Below are the code and all the weights of a small trained network. Each question names an input and a class and asks about switching units off, where a switched-off unit gives its printed mean instead of its output.

import numpy as np


def w(rows, s, z=0):
    codes = np.array(rows[::2]) - 128.0
    scale = np.full(codes.shape[1], s)
    scale[-1] = z or s
    return codes * scale


def norm(h):
    return h / np.sqrt((h * h).mean(-1, keepdims=True) + 1e-5)


def f(y):
    return np.maximum(y, 0)


def log_softmax(a):
    a = a - a.max(-1, keepdims=True)
    return a - np.log(np.exp(a).sum(-1, keepdims=True))


def net(x, mask):
    res = np.array(x, float).reshape(1, 8) / 4 @ E
    u = 0
    for l in range(2):
        y = f(norm(res) @ A[l][:, :-1].T + A[l][:, -1])
        res = res + np.where(mask[u : u + 8], y, B[l][:, -1]) @ B[l][:, :-1]
        u += 8
    return log_softmax(norm(res)[-1] @ U[:, :-1].T + U[:, -1])


A, B = {}, {}
E = w([
[117,161,194,179,126,22,58,192,82],'x0',
[151,182,146,145,91,166,89,182,235],'x1',
[85,176,240,81,21,98,202,65,136],'x2',
[157,127,155,144,146,144,151,145,108],'x3',
[125,117,132,138,122,129,132,132,128],'x4',
[131,130,122,120,130,122,123,124,128],'x5',
[111,40,164,9,155,98,130,199,190],'x6',
[85,88,202,162,145,182,61,82,133],'x7',
],0.0012)
A[0] = w([
[204,204,154,131,93,206,65,201,253,112],'0.n1',
[115,100,186,70,78,83,172,93,166,97],'0.n2',
[134,165,159,106,93,93,145,49,129,59],'0.n3',
[165,192,161,145,76,107,124,115,206,71],'0.n4',
[209,177,22,100,87,38,243,201,129,64],'0.n5',
[102,74,141,60,189,121,117,187,157,6],'0.n6',
[186,66,51,136,217,112,95,165,175,98],'0.n7',
[156,108,75,207,155,172,72,92,84,178],'0.n8',
],0.0028,0.0021)
B[0] = w([
[100,87,122,84,176,88,163,56,11,239],'0.n1',
[113,157,147,156,72,163,169,170,64,211],'0.n2',
[92,160,167,104,108,173,177,204,77,169],'0.n3',
[98,101,109,133,138,122,164,162,54,178],'0.n4',
[39,57,237,176,170,196,49,63,162,226],'0.n5',
[155,98,151,106,4,140,158,165,164,175],'0.n6',
[91,199,139,119,94,156,152,172,92,243],'0.n7',
[82,151,156,75,87,145,143,161,138,252],'0.n8',
],0.0036,0.0023)
A[1] = w([
[93,30,90,116,148,107,172,186,116,111],'1.n1',
[129,199,41,223,149,174,91,118,82,113],'1.n2',
[113,150,193,127,113,21,69,190,71,179],'1.n3',
[135,206,117,237,94,124,170,20,99,102],'1.n4',
[148,73,33,153,199,163,51,198,114,56],'1.n5',
[102,100,105,86,110,203,213,97,146,207],'1.n6',
[53,120,221,155,63,119,191,106,64,249],'1.n7',
[152,167,179,187,132,2,100,146,155,76],'1.n8',
],0.0028,0.002)
B[1] = w([
[173,156,179,103,124,53,71,95,114,154],'1.n1',
[142,60,203,28,86,51,158,150,183,151],'1.n2',
[193,150,64,161,104,180,192,30,173,193],'1.n3',
[158,22,203,7,98,67,125,205,184,154],'1.n4',
[20,191,244,164,68,153,222,67,78,141],'1.n5',
[201,187,113,253,116,62,111,97,135,189],'1.n6',
[127,120,50,121,206,133,61,181,158,255],'1.n7',
[173,108,97,166,96,242,208,39,179,139],'1.n8',
],0.0031,0.0067)
U = w([
[9,252,238,110,9,208,249,210,18,110],'0',
[214,4,236,12,8,43,114,195,230,66],'1',
[155,144,55,156,188,136,106,167,163,253],'2',
[44,65,204,195,201,226,30,63,193,71],'3',
[241,171,52,239,82,188,227,2,187,34],'4',
[150,154,51,136,169,125,81,188,154,176],'5',
[137,117,86,69,211,44,134,83,25,87],'6',
],0.0057,0.0045)

Each question gives the input, the list of numbers given to net, and the class t.
The units are the neurons (one row each of A and B). Each row of codes is followed by its name. A weight is (code - 128) times the scale printed after its matrix; where a second scale follows, it is the last column's (A, B and U).
mask holds one flag per neuron, layer by layer. A switched-off neuron (its flag False) gives its mean, the last column of its row in B, instead of its output. The means were averaged over made-up inputs and are rounded, as every weight is.
A unit's drop is (log p(t) with every unit on - log p(t) with that unit switched off) / (log p(t) with every unit on - log p(t) with every unit switched off).
The circuit of an input: a set's keep is (log p(t) with only the set's units on - log p(t) with every unit switched off) / (log p(t) with every unit on - log p(t) with every unit switched off). Starting from the 12 units with the biggest drops (on a tie, the unit counted first), units are removed one at a time, each time the one whose removal leaves the highest keep (on an exact tie, the one counted first), for as long as the keep stays at least 0.8.
circuit, biggest first: the units of the circuit, biggest drop first
unit that matters most: the unit with the biggest drop
top k neurons: the k neurons with the biggest drops, biggest first
top k neurons in layer l: the k neurons of layer l with the biggest drops, biggest first
input [-5,5,-7,2,1,-6,-6,1], class 0: unit that matters most	1.n7
input [4,-4,5,-8,-8,7,-8,3], class 1: top 2 neurons in layer 0	0.n1, 0.n7
input [5,-7,0,-3,7,8,-8,-4], class 1: circuit, biggest first	1.n4, 1.n2
input [0,8,5,-5,5,-4,0,-7], class 6: top 2 neurons in layer 0	0.n1, 0.n4
input [8,0,-8,8,0,3,3,-3], class 0: circuit, biggest first	1.n5, 1.n7
input [7,-6,-1,-2,6,6,-7,-3], class 1: top 2 neurons	1.n4, 1.n2
input [5,3,-1,8,-4,-4,-8,-2], class 1: circuit, biggest first	1.n4, 1.n2
input [-4,-7,5,4,1,2,-5,-5], class 6: top 2 neurons	1.n3, 1.n4
input [7,7,-8,-4,-1,-1,-3,5], class 0: circuit, biggest first	1.n5, 1.n7, 0.n5
input [0,-3,7,-4,-7,-1,6,-2], class 0: top 4 neurons	0.n2, 0.n3, 1.n4, 1.n2
input [6,3,8,-4,-3,0,6,6], class 0: circuit, biggest first	0.n2, 1.n4
input [7,-2,-6,5,3,-7,5,2], class 4: circuit, biggest first	1.n3, 0.n5, 1.n7, 1.n5
input [-5,-3,-8,-7,1,5,3,-3], class 0: circuit, biggest first	1.n7, 1.n5
input [3,-2,-7,4,5,6,-3,-7], class 0: circuit, biggest first	1.n5, 1.n7
input [3,-8,-8,0,-2,3,5,4], class 0: top 3 neurons	1.n5, 1.n7, 0.n1
input [0,1,-7,-4,-8,1,6,-8], class 3: circuit, biggest first	0.n5
input [-4,3,2,8,-6,1,-2,3], class 2: circuit, biggest first	1.n7, 1.n3, 0.n5
input [1,2,8,0,-5,-8,8,-3], class 0: top 2 neurons	0.n2, 1.n4
input [-6,-1,6,-4,6,7,-8,4], class 1: top 2 neurons in layer 0	0.n7, 0.n5
input [3,7,4,-8,6,-4,-4,5], class 2: top 2 neurons	1.n7, 0.n5
input [7,3,4,-5,-3,4,2,-3], class 4: top 2 neurons in layer 1	1.n3, 1.n8
input [1,3,-4,1,1,-8,-8,-6], class 1: circuit, biggest first	1.n2, 1.n4
input [0,-1,2,-8,1,-7,-3,8], class 2: circuit, biggest first	0.n5, 1.n7
input [-7,8,8,6,-1,1,7,-1], class 0: unit that matters most	0.n2
input [8,-2,4,3,-4,-4,7,8], class 3: top 3 neurons in layer 1	1.n4, 1.n6, 1.n2
input [-6,4,6,-7,3,4,-4,1], class 2: top 2 neurons	1.n7, 0.n7
input [-8,-2,0,1,-1,6,3,1], class 4: top 3 neurons	1.n7, 1.n6, 0.n1
